Below are the code and all the weights of a small trained network. Each question names an input and a target symbol and asks about switching units off, where a switched-off unit gives its printed mean instead of its output.

import numpy as np


def w(rows, s, z=0):
    codes = np.array(rows[::2]) - 128.0
    scale = np.full(codes.shape[1], s)
    scale[-1] = z or s
    return codes * scale


def f(y):
    return np.maximum(y, 0)


def softmax(a):
    e = np.exp(a - a.max(-1, keepdims=True))
    return e / e.sum(-1, keepdims=True)


def log_softmax(a):
    a = a - a.max(-1, keepdims=True)
    return a - np.log(np.exp(a).sum(-1, keepdims=True))


def net(x, mask):
    ids = ['ΓΠΨδεζηξτ'.index(c) for c in x.split()]
    T = len(ids)
    res = E[ids] + P[:T]
    r = res
    for j in range(3):
        rows = slice(4 * j, 4 * j + 4)
        q, k, v = (r @ M[0][rows].T for M in (Q, K, V))
        z = softmax(np.where(np.tri(T) > 0, q @ k.T / 4**0.5, -1e9)) @ v
        o = O[0][rows]
        res = res + np.where(mask[j], z, o[:, -1]) @ o[:, :-1]
    y = f(res @ A[0][:, :-1].T + A[0][:, -1])
    res = res + np.where(mask[3:7], y, B[0][:, -1]) @ B[0][:, :-1]
    return log_softmax(res[-1] @ U[:, :-1].T + U[:, -1])


Q, K, V, O, A, B = {}, {}, {}, {}, {}, {}
E = w([
[111,101,69,72,4],'Γ',
[84,77,89,111,150],'Π',
[134,110,198,131,215],'Ψ',
[150,229,64,124,75],'δ',
[161,78,94,93,121],'ε',
[106,106,141,145,83],'ζ',
[96,80,101,137,116],'η',
[155,69,182,80,165],'ξ',
[218,94,126,84,86],'τ',
],0.023)
P = w([
[44,75,114,1,83],'0',
[108,84,103,143,95],'1',
[111,93,114,163,78],'2',
[112,93,118,175,70],'3',
[117,99,122,187,50],'4',
[114,94,129,198,53],'5',
],0.0088)
Q[0] = w([
[89,35,107,74,86],'h0',
[135,124,253,143,187],'h0',
[148,54,111,128,75],'h0',
[157,193,146,132,133],'h0',
[120,120,139,150,86],'h1',
[79,147,138,39,90],'h1',
[118,215,109,133,125],'h1',
[124,62,78,179,88],'h1',
[111,85,88,102,126],'h2',
[204,162,129,106,135],'h2',
[95,94,158,88,125],'h2',
[183,122,144,86,113],'h2',
],0.016)
K[0] = w([
[85,137,162,50,120],'h0',
[189,68,224,239,133],'h0',
[89,147,176,7,158],'h0',
[164,138,91,239,96],'h0',
[131,169,111,69,136],'h1',
[147,132,138,139,38],'h1',
[124,135,76,209,123],'h1',
[26,173,154,38,124],'h1',
[112,48,94,122,104],'h2',
[206,178,130,91,134],'h2',
[97,91,160,75,143],'h2',
[220,74,140,85,116],'h2',
],0.014)
V[0] = w([
[156,94,156,205,40],'h0',
[167,195,167,172,94],'h0',
[183,237,89,116,35],'h0',
[218,117,141,71,155],'h0',
[170,119,144,1,85],'h1',
[16,161,188,113,146],'h1',
[74,135,26,150,113],'h1',
[164,91,29,122,205],'h1',
[187,199,62,89,113],'h2',
[124,161,163,103,218],'h2',
[164,148,127,104,187],'h2',
[153,191,92,104,97],'h2',
],0.0099)
O[0] = w([
[166,98,117,184,99,93],'h0',
[119,118,193,152,71,46],'h0',
[180,130,178,109,114,57],'h0',
[17,116,192,72,211,166],'h0',
[139,115,83,155,246,246],'h1',
[122,142,111,213,55,136],'h1',
[187,126,110,76,112,118],'h1',
[53,216,102,2,144,127],'h1',
[12,112,100,173,172,101],'h2',
[153,135,158,197,103,74],'h2',
[127,143,156,185,63,96],'h2',
[89,141,124,145,127,105],'h2',
],0.0089,0.014)
A[0] = w([
[132,55,221,145,156,162],'n0',
[106,117,117,67,169,58],'n1',
[130,118,203,115,176,1],'n2',
[89,254,68,150,148,20],'n3',
],0.011,0.0071)
B[0] = w([
[133,178,244,65,47,180],'n0',
[171,175,130,198,92,248],'n1',
[42,43,169,139,48,154],'n2',
[179,124,170,182,83,155],'n3',
],0.011,0.019)
U = w([
[47,112,182,40,156,253],'Γ',
[134,210,165,159,32,132],'Π',
[23,110,118,121,74,133],'Ψ',
[107,213,164,66,169,97],'δ',
[51,115,107,1,112,190],'ε',
[139,106,177,116,145,68],'ζ',
[144,139,177,72,109,64],'η',
[100,139,171,164,135,79],'ξ',
[122,70,159,155,69,70],'τ',
],0.0092,0.0062)

Each question gives the input, a string of symbols that net reads in full, and the target symbol t.
The units are the heads (4 rows each of Q, K, V and O) and the neurons (one row each of A and B). Each row of codes is followed by its name. A weight is (code - 128) times the scale printed after its matrix; where a second scale follows, it is the last column's (O, A, B and U).
mask holds one flag per unit, heads first, then neurons. A switched-off unit (its flag False) gives its mean, the last column of its rows in O or B, instead of its output. The means were averaged over made-up inputs and are rounded, as every weight is.
A unit's drop is (log p(t) with every unit on - log p(t) with that unit switched off) / (log p(t) with every unit on - log p(t) with every unit switched off).
The circuit of an input: a set's keep is (log p(t) with only the set's units on - log p(t) with every unit switched off) / (log p(t) with every unit on - log p(t) with every unit switched off). Starting from all 7 units, units are removed one at a time, each time the one whose removal leaves the highest keep (on an exact tie, the one counted first), for as long as the keep stays at least 0.8.
circuit, biggest first: the units of the circuit, biggest drop first
most important unit: the unit with the biggest drop
top k neurons: the k neurons with the biggest drops, biggest first
which heads matter: for each layer, one digit per head in row order, 1 if its drop is at least 0.15 and else 0, layers parted by /
drop of u: that unit's drop, to one decimal
input Π η δ ε, target Π: circuit, biggest first : (h0 h1 n3)
input ε τ ε Ψ Ψ τ, target δ: most important unit : h1
input Ψ η τ ζ Π ζ, target Ψ: circuit, biggest first : (h1 n1)
input η δ Π ε, target ε: top 2 neurons : (n1 n3)
input Γ η Γ ε δ Π, target ζ: circuit, biggest first : (h1 h0)
input ζ ζ ξ τ τ, target τ: circuit, biggest first : (h0 h1 n1)
input η Γ Π δ η, target ε: which heads matter : 010
input η Π Π, target ε: circuit, biggest first : (h1 n3)
input τ τ Ψ τ ζ Π, target Γ: which heads matter : 110
input η Γ ε ε, target ε: circuit, biggest first : (h1 h2)
input δ τ Π ε Ψ, target Γ: circuit, biggest first : (n1 n3 h1)
input τ Ψ ε τ τ ζ, target Γ: circuit, biggest first : (h0 h1)
input τ Ψ η ξ Π η, target Γ: circuit, biggest first : (h0 h1)
input δ ε Ψ η, target η: most important unit : h0
input ζ τ Ψ Ψ ε, target τ: circuit, biggest first : (h1 h0 n1)
input δ τ ξ τ, target η: top 2 neurons : (n1 n0)
input ε ξ Π Ψ ε, target δ: circuit, biggest first : (h1 n1 h0)
input ξ Γ ζ δ ε, target ξ: top 2 neurons : (n1 n3)
input τ Ψ τ Π τ, target Γ: which heads matter : 100
input Ψ δ Γ ξ ε, target Ψ: top neuron : (n0)
input η ε Π, target ε: top 2 neurons : (n1 n3)
input ε ξ ζ η, target δ: top 2 neurons : (n1 n2)
input τ δ Ψ η τ ε, target Γ: drop of n2 : 0.3
input Ψ ε ξ η τ, target Ψ: drop of n3 : 0.0
input δ ζ Π ζ τ, target η: drop of n0 : 0.1
input ζ η ε, target τ: drop of h1 : 0.8
input Ψ τ Ψ, target Π: circuit, biggest first : (h2)
